Below are the code and all the weights of a small trained network. Each question names an input and a target symbol and asks about switching units off, where a switched-off unit gives its printed mean instead of its output.

import numpy as np


def w(rows, s, z=0):
    codes = np.array(rows[::2]) - 128.0
    scale = np.full(codes.shape[1], s)
    scale[-1] = z or s
    return codes * scale


def norm(h):
    return h / np.sqrt((h * h).mean(-1, keepdims=True) + 1e-5)


def f(y):
    return y / 2 * (1 + np.tanh(0.7978845608 * (y + 0.044715 * y**3)))


def softmax(a):
    e = np.exp(a - a.max(-1, keepdims=True))
    return e / e.sum(-1, keepdims=True)


def log_softmax(a):
    a = a - a.max(-1, keepdims=True)
    return a - np.log(np.exp(a).sum(-1, keepdims=True))


def net(x, mask):
    ids = ['ΔΛΞΠβζθτ'.index(c) for c in x.split()]
    T = len(ids)
    res = E[ids] + P[:T]
    u = 0
    for l in range(3):
        q, k, v = (norm(res) @ M[l].T for M in (Q, K, V))
        z = softmax(np.where(np.tri(T) > 0, q @ k.T / 4**0.5, -1e9)) @ v
        res = res + np.where(mask[u], z, O[l][:, -1]) @ O[l][:, :-1]
        u += 1
        y = f(norm(res) @ A[l][:, :-1].T + A[l][:, -1])
        res = res + np.where(mask[u : u + 4], y, B[l][:, -1]) @ B[l][:, :-1]
        u += 4
    return log_softmax(norm(res)[-1] @ U[:, :-1].T + U[:, -1])


Q, K, V, O, A, B = {}, {}, {}, {}, {}, {}
E = w([
[77,139,141,155,219,86,170],'Δ',
[195,90,115,208,126,106,139],'Λ',
[123,17,170,101,114,56,121],'Ξ',
[187,190,164,181,82,151,83],'Π',
[163,126,153,88,55,171,26],'β',
[240,86,193,212,140,91,84],'ζ',
[145,174,240,6,180,175,190],'θ',
[208,131,116,209,95,136,27],'τ',
],0.015)
P = w([
[255,128,88,92,56,121,86],'0',
[198,118,95,143,106,183,69],'1',
[163,98,149,184,132,143,74],'2',
[153,99,171,177,140,132,90],'3',
[144,89,181,173,138,119,99],'4',
[146,88,186,169,137,109,107],'5',
[149,78,192,143,128,85,110],'6',
[159,72,189,139,106,37,109],'7',
],0.0099)
Q[0] = w([
[57,170,74,81,2,146,108],'0.h0',
[104,176,112,164,146,85,58],'0.h0',
[168,184,123,175,126,133,108],'0.h0',
[160,116,35,94,35,191,140],'0.h0',
],0.0085)
K[0] = w([
[230,137,117,47,2,172,46],'0.h0',
[161,57,193,216,30,108,57],'0.h0',
[222,185,125,227,108,151,43],'0.h0',
[201,142,32,3,98,94,75],'0.h0',
],0.0077)
V[0] = w([
[199,179,156,74,88,159,13],'0.h0',
[207,91,97,104,57,3,127],'0.h0',
[153,49,179,172,16,242,62],'0.h0',
[159,143,135,82,82,131,101],'0.h0',
],0.0054)
O[0] = w([
[85,56,134,175,127,101,142,108],'0.h0',
[2,104,82,197,157,182,142,156],'0.h0',
[48,66,150,82,187,46,234,64],'0.h0',
[96,69,211,104,198,195,146,7],'0.h0',
],0.0064,0.0021)
A[0] = w([
[9,70,7,140,204,97,253,159],'0.n0',
[72,101,142,93,199,175,136,2],'0.n1',
[222,77,78,215,199,41,129,85],'0.n2',
[190,240,66,66,165,83,116,215],'0.n3',
],0.0054,0.0039)
B[0] = w([
[134,254,122,163,196,39,163,137],'0.n0',
[215,134,150,134,124,42,73,107],'0.n1',
[107,78,237,138,135,155,133,255],'0.n2',
[173,111,188,29,144,134,74,240],'0.n3',
],0.0095,0.0049)
Q[1] = w([
[226,111,153,142,122,62,61],'1.h0',
[149,131,157,173,126,146,42],'1.h0',
[171,142,233,135,67,156,6],'1.h0',
[133,132,212,148,84,84,80],'1.h0',
],0.012)
K[1] = w([
[190,138,149,183,173,48,59],'1.h0',
[160,160,164,141,163,113,79],'1.h0',
[196,189,207,121,81,78,8],'1.h0',
[134,136,195,111,170,69,67],'1.h0',
],0.011)
V[1] = w([
[165,75,51,148,111,100,160],'1.h0',
[127,129,82,166,190,100,96],'1.h0',
[75,51,152,137,191,197,255],'1.h0',
[134,83,148,57,110,96,198],'1.h0',
],0.0091)
O[1] = w([
[43,196,180,126,154,192,50,44],'1.h0',
[141,152,105,135,148,92,80,117],'1.h0',
[120,225,254,72,107,153,202,1],'1.h0',
[141,118,184,146,224,123,142,87],'1.h0',
],0.0083,0.0087)
A[1] = w([
[114,106,96,229,99,154,132,38],'1.n0',
[168,88,119,95,2,181,106,55],'1.n1',
[22,151,145,121,76,166,167,35],'1.n2',
[2,129,135,47,132,138,142,3],'1.n3',
],0.0098,0.0044)
B[1] = w([
[115,155,129,97,75,97,35,197],'1.n0',
[28,133,133,142,102,94,90,252],'1.n1',
[184,104,97,60,178,132,216,144],'1.n2',
[80,3,112,52,238,183,136,132],'1.n3',
],0.012,0.0035)
Q[2] = w([
[187,56,203,129,49,96,196],'2.h0',
[154,93,255,192,146,191,61],'2.h0',
[143,117,160,170,105,41,177],'2.h0',
[153,240,21,164,91,137,179],'2.h0',
],0.0072)
K[2] = w([
[221,125,120,9,62,73,52],'2.h0',
[168,164,120,3,219,134,109],'2.h0',
[159,87,135,68,69,1,125],'2.h0',
[63,30,52,143,77,145,168],'2.h0',
],0.008)
V[2] = w([
[71,116,154,129,189,223,255],'2.h0',
[197,133,128,132,119,97,168],'2.h0',
[28,81,95,233,116,195,179],'2.h0',
[233,198,85,59,158,116,82],'2.h0',
],0.0079)
O[2] = w([
[124,141,34,108,110,171,88,1],'2.h0',
[129,154,175,139,179,123,90,157],'2.h0',
[178,56,55,194,185,208,87,46],'2.h0',
[105,146,254,88,170,42,188,157],'2.h0',
],0.009,0.0062)
A[2] = w([
[150,184,169,90,159,87,184,1],'2.n0',
[165,90,3,119,59,171,24,80],'2.n1',
[102,148,104,35,53,101,108,143],'2.n2',
[169,145,49,106,63,169,202,151],'2.n3',
],0.013,0.0049)
B[2] = w([
[81,84,223,123,187,107,120,163],'2.n0',
[28,229,177,120,15,66,10,254],'2.n1',
[126,171,157,243,79,112,78,153],'2.n2',
[231,111,152,74,112,89,219,145],'2.n3',
],0.013,0.0075)
U = w([
[155,27,99,116,132,50,89,108],'Δ',
[101,224,90,185,131,115,184,183],'Λ',
[54,147,68,113,206,108,129,232],'Ξ',
[146,154,88,70,38,138,200,213],'Π',
[85,71,120,1,94,191,73,40],'β',
[125,94,177,161,100,234,85,3],'ζ',
[43,155,251,82,141,113,151,11],'θ',
[56,193,99,143,12,83,94,240],'τ',
],0.0073,0.0025)

Each question gives the input, a string of symbols that net reads in full, and the target symbol t.
The units are the heads (4 rows each of Q, K, V and O) and the neurons (one row each of A and B). Each row of codes is followed by its name. A weight is (code - 128) times the scale printed after its matrix; where a second scale follows, it is the last column's (O, A, B and U).
mask holds one flag per unit, layer by layer, with each layer's heads first. A switched-off unit (its flag False) gives its mean, the last column of its rows in O or B, instead of its output. The means were averaged over made-up inputs and are rounded, as every weight is.
A unit's drop is (log p(t) with every unit on - log p(t) with that unit switched off) / (log p(t) with every unit on - log p(t) with every unit switched off).
The circuit of an input: a set's keep is (log p(t) with only the set's units on - log p(t) with every unit switched off) / (log p(t) with every unit on - log p(t) with every unit switched off). Starting from the 12 units with the biggest drops (on a tie, the unit counted first), units are removed one at a time, each time the one whose removal leaves the highest keep (on an exact tie, the one counted first), for as long as the keep stays at least 0.8.
circuit, biggest first: the units of the circuit, biggest drop first
unit that matters most: the unit with the biggest drop
top k neurons: the k neurons with the biggest drops, biggest first
k most important neurons of layer l: the k neurons of layer l with the biggest drops, biggest first
drop when u is switched off: that unit's drop, to one decimal
input β Ξ Λ, target Λ: 2 most important neurons of layer 0 -> (0.n0; 0.n3)
input Ξ β Π, target Π: top 2 neurons -> (2.n3; 0.n3)
input Δ ζ ζ β Λ θ, target τ: most important neuron of layer 2 -> (2.n0)
input ζ τ ζ ζ Ξ, target Ξ: top 3 neurons -> (0.n0; 2.n1; 0.n3)
input Λ Π ζ θ Ξ Π Ξ, target θ: circuit, biggest first -> (0.h0; 1.h0)
input θ Π θ Λ β, target θ: circuit, biggest first -> (0.h0; 1.h0)
input θ ζ θ Λ ζ Ξ, target θ: circuit, biggest first -> (1.h0; 0.h0)
input Π β ζ Π β, target β: top 4 neurons -> (1.n3; 1.n2; 1.n1; 0.n1)
input θ Λ τ, target θ: circuit, biggest first -> (0.h0; 0.n2; 1.h0)
input τ ζ β β τ ζ, target ζ: top 2 neurons -> (2.n1; 1.n1)
input Π Δ Δ τ, target Δ: top 3 neurons -> (0.n3; 0.n2; 2.n1)
input β Λ Λ, target Λ: top 4 neurons -> (0.n0; 0.n3; 2.n1; 0.n2)
input ζ β ζ, target ζ: top 2 neurons -> (0.n2; 2.n1)
input Π Δ ζ θ, target τ: unit that matters most -> 0.h0
input β Λ Ξ Ξ, target Ξ: 2 most important neurons of layer 0 -> (0.n3; 0.n0)
input Π Δ ζ Δ, target Δ: top 3 neurons -> (0.n3; 2.n1; 1.n0)
input Π θ ζ β Λ, target θ: top 2 neurons -> (0.n2; 2.n0)
input θ Δ Δ ζ τ β, target Δ: top 2 neurons -> (2.n1; 0.n3)
input Π ζ Ξ ζ τ ζ β, target β: 2 most important neurons of layer 1 -> (1.n3; 1.n2)
input ζ Δ τ Δ β, target Δ: unit that matters most -> 0.h0
input θ Π β θ ζ, target θ: drop when 0.h0 is switched off -> 0.5
input β Δ β Δ Λ Π τ, target Δ: drop when 1.n1 is switched off -> 0.0
input ζ Δ Ξ Δ, target Δ: drop when 2.n1 is switched off -> 0.4
input τ θ β Ξ Π, target θ: drop when 0.h0 is switched off -> 1.6
